Below is a small trained network, with its code and all its weights. Each question gives an input and a target symbol and asks what happens when units are switched off, that is, made to give their printed mean instead of their output.

import numpy as np


def w(rows, s, z=0):
    codes = np.array(rows[::2]) - 128.0
    scale = np.full(codes.shape[1], s)
    scale[-1] = z or s
    return codes * scale


def norm(h):
    return h / np.sqrt((h * h).mean(-1, keepdims=True) + 1e-5)


def f(y):
    return np.maximum(y, 0)


def softmax(a):
    e = np.exp(a - a.max(-1, keepdims=True))
    return e / e.sum(-1, keepdims=True)


def log_softmax(a):
    a = a - a.max(-1, keepdims=True)
    return a - np.log(np.exp(a).sum(-1, keepdims=True))


def net(x, mask):
    ids = ['ΓΔΨΩβεηθμπτφ'.index(c) for c in x.split()]
    T = len(ids)
    res = E[ids] + P[:T]
    q, k, v = (norm(res) @ M[0].T for M in (Q, K, V))
    z = softmax(np.where(np.tri(T) > 0, q @ k.T / 4**0.5, -1e9)) @ v
    res = res + np.where(mask[0], z, O[0][:, -1]) @ O[0][:, :-1]
    y = f(norm(res) @ A[0][:, :-1].T + A[0][:, -1])
    res = res + np.where(mask[1:13], y, B[0][:, -1]) @ B[0][:, :-1]
    return log_softmax(norm(res)[-1] @ U[:, :-1].T + U[:, -1])


Q, K, V, O, A, B = {}, {}, {}, {}, {}, {}
E = w([
[158,117,103,124,51],'Γ',
[168,109,100,134,60],'Δ',
[131,161,100,173,90],'Ψ',
[64,75,102,70,178],'Ω',
[134,172,104,200,121],'β',
[81,196,101,206,132],'ε',
[105,210,137,151,251],'η',
[158,118,99,125,53],'θ',
[80,197,100,201,127],'μ',
[225,148,173,61,231],'π',
[106,211,137,146,253],'τ',
[170,105,98,191,97],'φ',
],0.0036)
P = w([
[153,142,2,87,158],'0',
[169,96,38,143,144],'1',
[134,132,67,128,112],'2',
[160,86,84,171,132],'3',
[116,129,93,143,103],'4',
[149,83,115,177,129],'5',
[104,129,114,151,97],'6',
[135,81,140,181,123],'7',
[103,126,136,150,93],'8',
[128,72,174,195,111],'9',
[96,128,164,150,80],'10',
[113,76,223,175,99],'11',
[91,125,190,169,83],'12',
],0.0052)
Q[0] = w([
[123,186,117,2,243],'H0',
[108,187,103,4,153],'H0',
[120,232,85,147,35],'H0',
[116,91,123,62,135],'H0',
],0.0079)
K[0] = w([
[162,120,8,116,155],'H0',
[165,107,47,154,170],'H0',
[148,54,209,197,137],'H0',
[135,144,99,140,145],'H0',
],0.011)
V[0] = w([
[179,129,204,186,81],'H0',
[74,172,127,170,213],'H0',
[87,2,115,127,165],'H0',
[221,127,155,164,193],'H0',
],0.0059)
O[0] = w([
[160,149,43,95,143,5],'H0',
[105,111,145,55,22,110],'H0',
[80,25,117,49,198,213],'H0',
[163,165,130,2,144,86],'H0',
],0.0066,0.0014)
A[0] = w([
[178,219,52,133,85,102],'N0',
[170,147,139,96,139,110],'N1',
[174,71,74,116,55,110],'N2',
[138,97,107,37,71,194],'N3',
[160,125,113,70,21,181],'N4',
[171,64,98,179,182,125],'N5',
[38,165,78,140,102,62],'N6',
[85,161,101,206,212,57],'N7',
[27,3,234,112,186,159],'N8',
[27,152,122,186,86,2],'N9',
[120,69,172,127,11,163],'N10',
[88,99,110,101,217,159],'N11',
],0.0045,0.0018)
B[0] = w([
[142,32,144,128,130,175],'N0',
[141,79,147,125,139,134],'N1',
[100,172,153,117,94,171],'N2',
[161,122,148,173,193,155],'N3',
[110,167,170,121,152,163],'N4',
[104,154,143,84,108,196],'N5',
[183,99,151,142,99,155],'N6',
[106,209,160,94,210,171],'N7',
[11,1,127,152,178,254],'N8',
[173,102,91,82,150,163],'N9',
[89,173,107,83,174,189],'N10',
[101,130,136,94,46,170],'N11',
],0.0049,0.0053)
U = w([
[131,158,157,194,198,90],'Γ',
[145,172,45,154,226,57],'Δ',
[181,102,78,223,98,117],'Ψ',
[7,21,142,117,164,233],'Ω',
[184,95,136,125,70,111],'β',
[93,160,128,141,25,6],'ε',
[102,210,197,62,120,133],'η',
[131,157,154,187,191,76],'θ',
[100,157,131,164,11,31],'μ',
[254,70,200,27,178,136],'π',
[113,200,192,73,119,113],'τ',
[167,97,48,49,134,100],'φ',
],0.0072,0.0013)

Each question gives the input, a string of symbols that net reads in full, and the target symbol t.
The units are the heads (4 rows each of Q, K, V and O) and the neurons (one row each of A and B). Each row of codes is followed by its name. A weight is (code - 128) times the scale printed after its matrix; where a second scale follows, it is the last column's (O, A, B and U).
mask holds one flag per unit, heads first, then neurons. A switched-off unit (its flag False) gives its mean, the last column of its rows in O or B, instead of its output. The means were averaged over made-up inputs and are rounded, as every weight is.
A unit's drop is (log p(t) with every unit on - log p(t) with that unit switched off) / (log p(t) with every unit on - log p(t) with every unit switched off).
The circuit of an input: a set's keep is (log p(t) with only the set's units on - log p(t) with every unit switched off) / (log p(t) with every unit on - log p(t) with every unit switched off). Starting from the 12 units with the biggest drops (on a tie, the unit counted first), units are removed one at a time, each time the one whose removal leaves the highest keep (on an exact tie, the one counted first), for as long as the keep stays at least 0.8.
circuit, biggest first: the units of the circuit, biggest drop first
k most important neurons: the k neurons with the biggest drops, biggest first
input β Ψ π η Ω η Δ Ψ φ β, target φ: 3 most important neurons : (N8, N0, N5)
input μ Ω Ω η τ Ψ η β, target η: circuit, biggest first : (H0, N8, N4)
input Ψ Ω τ π Ω θ τ Γ Ψ θ, target Ψ: 2 most important neurons : (N8, N10)
input η φ Δ ε, target Δ: circuit, biggest first : (N8, N9, H0)
input η Ψ μ η Γ ε Ψ Ω Ψ Ω Δ Δ μ, target Δ: circuit, biggest first : (H0, N8)
input Ω η β τ Γ μ Γ, target μ: circuit, biggest first : (N8)
input π Ω Ω Ψ μ ε Δ π β, target π: circuit, biggest first : (H0, N0, N8, N3)
input η Δ π μ, target π: circuit, biggest first : (H0, N0, N8)
input ε θ Ψ Δ Δ Ω τ μ, target η: 3 most important neurons : (N8, N10, N4)
input θ Δ π Ω Ω μ φ Ψ, target φ: circuit, biggest first : (H0, N8)
input Ω Ω Ω τ Ψ θ ε Ω Ψ φ, target Ψ: circuit, biggest first : (H0, N8)
input Δ Δ Ω Ω β Δ Ω Δ τ φ μ, target φ: circuit, biggest first : (H0, N8, N0, N6)
input β Ω η φ ε, target φ: 2 most important neurons : (N8, N6)
input Ω β Ω Ω Δ φ β μ θ, target μ: 3 most important neurons : (N8, N2, N4)
input η Ω θ μ ε, target μ: 2 most important neurons : (N8, N6)
input Δ Ψ Γ, target Ψ: 4 most important neurons : (N8, N10, N0, N4)
input π θ Ψ η π Δ μ Γ, target μ: circuit, biggest first : (H0, N8, N2)
input π μ τ Ω φ π Γ η Ψ Ψ η θ, target η: circuit, biggest first : (H0, N8, N10, N4)
input μ η Ψ Δ τ π Ω ε Δ μ, target Δ: 4 most important neurons : (N8, N7, N9, N11)
input Ω η φ η φ, target η: 3 most important neurons : (N8, N2, N4)
input Ω μ μ π ε Ψ Ω μ Ψ Δ φ, target Δ: 2 most important neurons : (N8, N7)
input τ π β Ω μ η Ψ Ψ, target Ψ: 3 most important neurons : (N8, N0, N11)
